Here is a tiny trained network, its code and every weight. The questions are about switching its units off for an input and a class, where a switched-off unit gives its printed mean instead of its output.

import numpy as np


def w(rows, s, z=0):
    codes = np.array(rows[::2]) - 128.0
    scale = np.full(codes.shape[1], s)
    scale[-1] = z or s
    return codes * scale


def norm(h):
    return h / np.sqrt((h * h).mean(-1, keepdims=True) + 1e-5)


def f(y):
    return np.maximum(y, 0)


def log_softmax(a):
    a = a - a.max(-1, keepdims=True)
    return a - np.log(np.exp(a).sum(-1, keepdims=True))


def net(x, mask):
    res = np.array(x, float).reshape(1, 7) / 4 @ E
    u = 0
    for l in range(2):
        y = f(norm(res) @ A[l][:, :-1].T + A[l][:, -1])
        res = res + np.where(mask[u : u + 14], y, B[l][:, -1]) @ B[l][:, :-1]
        u += 14
    return log_softmax(norm(res)[-1] @ U[:, :-1].T + U[:, -1])


A, B = {}, {}
E = w([
[22,95,131,104,80,144,100,80,197],'x0',
[165,98,81,3,145,220,144,77,81],'x1',
[85,171,124,174,176,185,214,75,97],'x2',
[114,213,94,55,201,42,192,138,188],'x3',
[133,128,133,129,126,128,129,123,130],'x4',
[121,38,100,141,146,107,206,153,134],'x5',
[86,115,110,110,190,36,69,33,15],'x6',
],0.0047)
A[0] = w([
[100,156,109,140,147,200,206,99,98,74],'0.n0',
[140,14,121,98,151,120,200,143,136,90],'0.n1',
[136,106,127,80,159,110,122,79,77,118],'0.n2',
[154,202,144,80,134,191,65,118,137,68],'0.n3',
[156,101,115,80,114,106,94,191,146,53],'0.n4',
[158,89,109,61,121,118,94,148,139,123],'0.n5',
[132,156,133,179,113,127,137,165,173,123],'0.n6',
[162,126,134,65,130,221,151,149,169,105],'0.n7',
[134,149,136,5,137,118,185,127,137,134],'0.n8',
[146,86,119,84,124,123,96,161,128,105],'0.n9',
[223,153,114,128,128,141,172,169,77,103],'0.n10',
[144,77,132,107,117,201,113,117,91,113],'0.n11',
[165,120,125,39,123,154,148,102,128,2],'0.n12',
[70,103,119,88,93,163,134,92,189,73],'0.n13',
],0.012,0.0043)
B[0] = w([
[154,179,231,118,125,160,140,32,138,222],'0.n0',
[105,244,107,116,61,146,102,170,86,208],'0.n1',
[132,55,103,45,66,101,166,144,131,225],'0.n2',
[105,228,113,116,75,146,128,165,91,210],'0.n3',
[140,171,202,119,135,139,156,64,139,183],'0.n4',
[131,154,184,126,139,138,156,62,130,200],'0.n5',
[128,59,92,133,115,82,207,121,111,197],'0.n6',
[143,31,92,72,46,75,183,131,127,249],'0.n7',
[172,123,55,193,119,145,56,98,183,254],'0.n8',
[138,148,178,133,130,162,133,84,134,179],'0.n9',
[97,111,154,50,169,159,64,181,159,237],'0.n10',
[148,88,55,221,156,167,94,103,127,220],'0.n11',
[74,104,78,178,249,185,212,114,65,195],'0.n12',
[129,130,161,46,202,146,75,198,132,199],'0.n13',
],0.014,0.0069)
A[1] = w([
[128,183,107,132,124,122,137,141,101,63],'1.n0',
[98,118,169,222,163,35,139,183,133,65],'1.n1',
[138,163,124,81,130,135,137,92,156,115],'1.n2',
[175,161,59,190,182,77,114,122,219,62],'1.n3',
[153,130,161,86,198,146,69,196,131,4],'1.n4',
[103,98,116,96,111,63,88,87,60,109],'1.n5',
[83,254,105,153,77,149,120,184,81,33],'1.n6',
[136,130,172,148,84,93,73,150,178,151],'1.n7',
[159,164,228,146,151,147,146,60,143,39],'1.n8',
[154,110,126,139,110,127,141,166,157,48],'1.n9',
[147,125,111,150,99,176,118,152,160,141],'1.n10',
[61,113,169,95,181,157,74,163,171,45],'1.n11',
[144,75,145,157,101,175,98,125,98,135],'1.n12',
[170,99,114,240,140,149,77,130,141,105],'1.n13',
],0.013,0.0028)
B[1] = w([
[90,109,139,162,91,148,118,164,134,153],'1.n0',
[143,119,37,123,174,247,87,46,98,214],'1.n1',
[114,118,185,213,137,97,129,165,102,253],'1.n2',
[123,128,163,202,139,21,52,184,114,179],'1.n3',
[137,113,171,54,198,163,73,192,168,186],'1.n4',
[145,73,139,111,57,137,219,156,187,235],'1.n5',
[45,199,71,124,62,167,136,210,84,203],'1.n6',
[115,135,124,122,165,170,176,73,90,180],'1.n7',
[132,199,224,124,138,101,160,34,125,228],'1.n8',
[142,103,139,97,60,127,131,95,154,155],'1.n9',
[87,88,150,159,156,47,129,109,96,203],'1.n10',
[215,125,155,58,166,162,96,197,109,188],'1.n11',
[128,213,135,149,168,54,111,159,186,233],'1.n12',
[128,109,120,176,155,44,58,174,121,175],'1.n13',
],0.014,0.0062)
U = w([
[114,191,234,120,129,143,185,38,131,178],'0',
[110,82,7,147,168,215,126,77,116,254],'1',
[121,26,104,75,31,85,216,159,186,155],'2',
[130,121,170,29,181,165,79,228,149,45],'3',
[24,210,84,135,46,155,138,208,90,75],'4',
[103,133,114,216,163,25,57,155,147,41],'5',
],0.011,0.00076)

Each question gives the input, the list of numbers given to net, and the class t.
The units are the neurons (one row each of A and B). Each row of codes is followed by its name. A weight is (code - 128) times the scale printed after its matrix; where a second scale follows, it is the last column's (A, B and U).
mask holds one flag per neuron, layer by layer. A switched-off neuron (its flag False) gives its mean, the last column of its row in B, instead of its output. The means were averaged over made-up inputs and are rounded, as every weight is.
A unit's drop is (log p(t) with every unit on - log p(t) with that unit switched off) / (log p(t) with every unit on - log p(t) with every unit switched off).
most important unit: the unit with the biggest drop
k most important neurons: the k neurons with the biggest drops, biggest first
top k neurons in layer l: the k neurons of layer l with the biggest drops, biggest first
input [-7,8,4,5,-7,-6,-3], class 1: 2 most important neurons -> 0.n12, 0.n8
input [-6,6,-6,-7,-8,-5,-8], class 2: most important unit -> 0.n7
input [-4,8,6,8,-6,6,6], class 1: 4 most important neurons -> 0.n2, 0.n8, 0.n12, 1.n8
input [-7,-3,2,4,8,4,-5], class 3: 2 most important neurons -> 0.n10, 0.n2
input [-4,3,4,-7,8,-5,4], class 5: 3 most important neurons -> 0.n11, 0.n1, 0.n7
input [-5,-2,5,-2,7,7,-2], class 4: 2 most important neurons -> 0.n1, 1.n6
input [5,-3,-4,4,4,8,-3], class 4: 2 most important neurons -> 0.n1, 0.n10
input [0,0,-8,1,3,1,-8], class 0: 2 most important neurons -> 0.n4, 0.n5
input [-7,2,-3,-8,-8,-4,3], class 5: top 2 neurons in layer 1 -> 1.n13, 1.n12
input [-4,-7,5,-7,6,3,-2], class 1: top 2 neurons in layer 0 -> 0.n8, 0.n6
input [6,8,-7,5,6,6,-4], class 1: 4 most important neurons -> 0.n8, 0.n0, 0.n12, 0.n7
input [-8,-2,-2,-6,2,4,6], class 3: top 2 neurons in layer 0 -> 0.n10, 0.n7
input [-4,-2,2,2,4,4,-1], class 3: 4 most important neurons -> 0.n10, 0.n3, 1.n4, 1.n11
input [-2,-2,6,-6,-6,-7,-7], class 2: most important unit -> 0.n6
input [7,-5,-8,3,4,-5,-6], class 0: 4 most important neurons -> 0.n4, 0.n10, 0.n6, 0.n2
input [1,-6,-5,4,-7,3,-2], class 1: top 2 neurons in layer 0 -> 0.n0, 0.n6
input [3,-2,-1,5,-8,6,0], class 4: 3 most important neurons -> 0.n1, 1.n6, 0.n11
input [1,5,-1,2,1,3,4], class 1: 2 most important neurons -> 0.n2, 0.n12
input [6,2,-8,-4,-1,-1,-2], class 0: top 4 neurons in layer 0 -> 0.n5, 0.n4, 0.n10, 0.n9
input [0,-6,-4,4,3,7,7], class 2: most important unit -> 1.n5
input [6,-3,1,5,-7,6,8], class 2: top 2 neurons in layer 0 -> 0.n10, 0.n3
input [-2,1,2,2,3,8,-6], class 4: top 2 neurons in layer 0 -> 0.n1, 0.n2
input [4,5,2,8,3,4,7], class 5: top 4 neurons in layer 0 -> 0.n8, 0.n7, 0.n6, 0.n10
input [6,5,5,-4,7,-6,2], class 3: top 2 neurons in layer 0 -> 0.n13, 0.n1
